Below are the code and all the weights of a small trained network. Each question names an input and a class and asks about switching units off, where a switched-off unit gives its printed mean instead of its output.

import numpy as np


def w(rows, s, z=0):
    codes = np.array(rows[::2]) - 128.0
    scale = np.full(codes.shape[1], s)
    scale[-1] = z or s
    return codes * scale


def f(y):
    return np.maximum(y, 0)


def log_softmax(a):
    a = a - a.max(-1, keepdims=True)
    return a - np.log(np.exp(a).sum(-1, keepdims=True))


def net(x, mask):
    res = np.array(x, float).reshape(1, 8) / 4 @ E
    y = f(res @ A[0][:, :-1].T + A[0][:, -1])
    res = res + np.where(mask, y, B[0][:, -1]) @ B[0][:, :-1]
    return log_softmax(res[-1] @ U[:, :-1].T + U[:, -1])


A, B = {}, {}
E = w([
[134,85,87,135,2,151,137,62],'x0',
[210,166,114,22,159,56,48,66],'x1',
[196,103,91,184,132,199,67,86],'x2',
[66,18,132,89,176,197,163,80],'x3',
[247,111,94,147,107,150,161,77],'x4',
[48,170,91,110,157,187,103,59],'x5',
[94,96,19,167,110,104,169,97],'x6',
[145,87,136,185,77,79,149,159],'x7',
],0.0077)
A[0] = w([
[201,138,142,91,197,101,62,154,196],'n1',
[60,68,131,134,241,247,140,88,112],'n2',
[166,109,130,249,58,151,181,196,154],'n3',
[118,122,58,61,96,38,155,59,190],'n4',
[55,62,155,53,175,65,212,160,152],'n5',
[174,229,152,85,161,73,38,139,252],'n6',
[2,125,119,145,26,203,166,95,87],'n7',
[193,169,150,118,207,132,75,152,179],'n8',
],0.0069,0.0036)
B[0] = w([
[212,165,201,151,197,215,96,20,215],'n1',
[14,87,158,53,150,234,102,213,222],'n2',
[151,72,93,222,177,40,239,141,237],'n3',
[86,54,19,201,101,139,217,157,204],'n4',
[90,69,80,203,204,36,235,185,210],'n5',
[186,83,171,159,212,139,149,58,254],'n6',
[172,202,196,90,113,124,101,12,218],'n7',
[156,190,183,106,220,254,128,31,206],'n8',
],0.0063,0.0091)
U = w([
[109,184,154,106,135,44,131,129,4],'0',
[131,32,73,254,159,94,200,146,243],'1',
[197,194,194,92,182,142,111,31,204],'2',
[66,92,150,12,151,183,110,136,153],'3',
[193,110,205,64,106,40,137,156,68],'4',
[130,148,75,57,56,128,74,111,25],'5',
],0.0082,0.0027)

Each question gives the input, the list of numbers given to net, and the class t.
The units are the neurons (one row each of A and B). Each row of codes is followed by its name. A weight is (code - 128) times the scale printed after its matrix; where a second scale follows, it is the last column's (A, B and U).
mask holds one flag per neuron, in row order. A switched-off neuron (its flag False) gives its mean, the last column of its row in B, instead of its output. The means were averaged over made-up inputs and are rounded, as every weight is.
A unit's drop is (log p(t) with every unit on - log p(t) with that unit switched off) / (log p(t) with every unit on - log p(t) with every unit switched off).
The circuit of an input: a set's keep is (log p(t) with only the set's units on - log p(t) with every unit switched off) / (log p(t) with every unit on - log p(t) with every unit switched off). Starting from all 8 units, units are removed one at a time, each time the one whose removal leaves the highest keep (on an exact tie, the one counted first), for as long as the keep stays at least 0.8.
units of the circuit, in order: the units of the circuit, biggest drop first
unit that matters most: the unit with the biggest drop
k most important neurons: the k neurons with the biggest drops, biggest first
drop when u is switched off: that unit's drop, to one decimal
input [6,-6,2,-3,1,4,6,-8], class 5: units of the circuit, in order => [n7 n6 n1 n8]
input [8,8,-6,-2,0,2,1,4], class 1: unit that matters most => n4
input [6,-1,5,-7,7,2,-1,-6], class 1: 3 most important neurons => [n7 n1 n3]
input [3,0,2,5,0,5,5,4], class 3: units of the circuit, in order => [n2 n3]
input [-4,-3,-7,-1,2,7,-6,-7], class 3: 3 most important neurons => [n2 n7 n3]
input [-4,0,-1,3,1,3,-4,-8], class 3: 2 most important neurons => [n2 n7]
input [6,4,-8,3,-5,-3,-3,4], class 1: 2 most important neurons => [n5 n4]
input [-5,-7,2,1,-3,-8,-5,-7], class 3: 4 most important neurons => [n2 n4 n8 n6]
input [4,-4,-2,1,-7,5,4,4], class 0: 2 most important neurons => [n7 n6]
input [-5,-6,-2,-7,-8,7,6,-1], class 0: units of the circuit, in order => [n7 n4 n1]
input [-5,-8,-8,-3,7,8,1,-3], class 3: 2 most important neurons => [n2 n4]
input [-5,6,5,2,1,-2,7,3], class 2: 4 most important neurons => [n3 n5 n1 n8]
input [3,-3,8,-3,7,8,4,-6], class 5: 3 most important neurons => [n6 n1 n8]
input [3,-5,-5,1,6,1,2,-7], class 3: most important neuron => [n7]
input [-4,-1,5,6,-4,8,3,3], class 3: drop when n2 is switched off => 0.1
input [-5,-3,8,7,4,-1,-4,-7], class 3: drop when n2 is switched off => 0.9
input [1,-4,5,7,1,-2,5,-3], class 3: drop when n2 is switched off => 0.5
input [-1,-5,7,-3,-6,4,0,-3], class 3: drop when n2 is switched off => 0.3
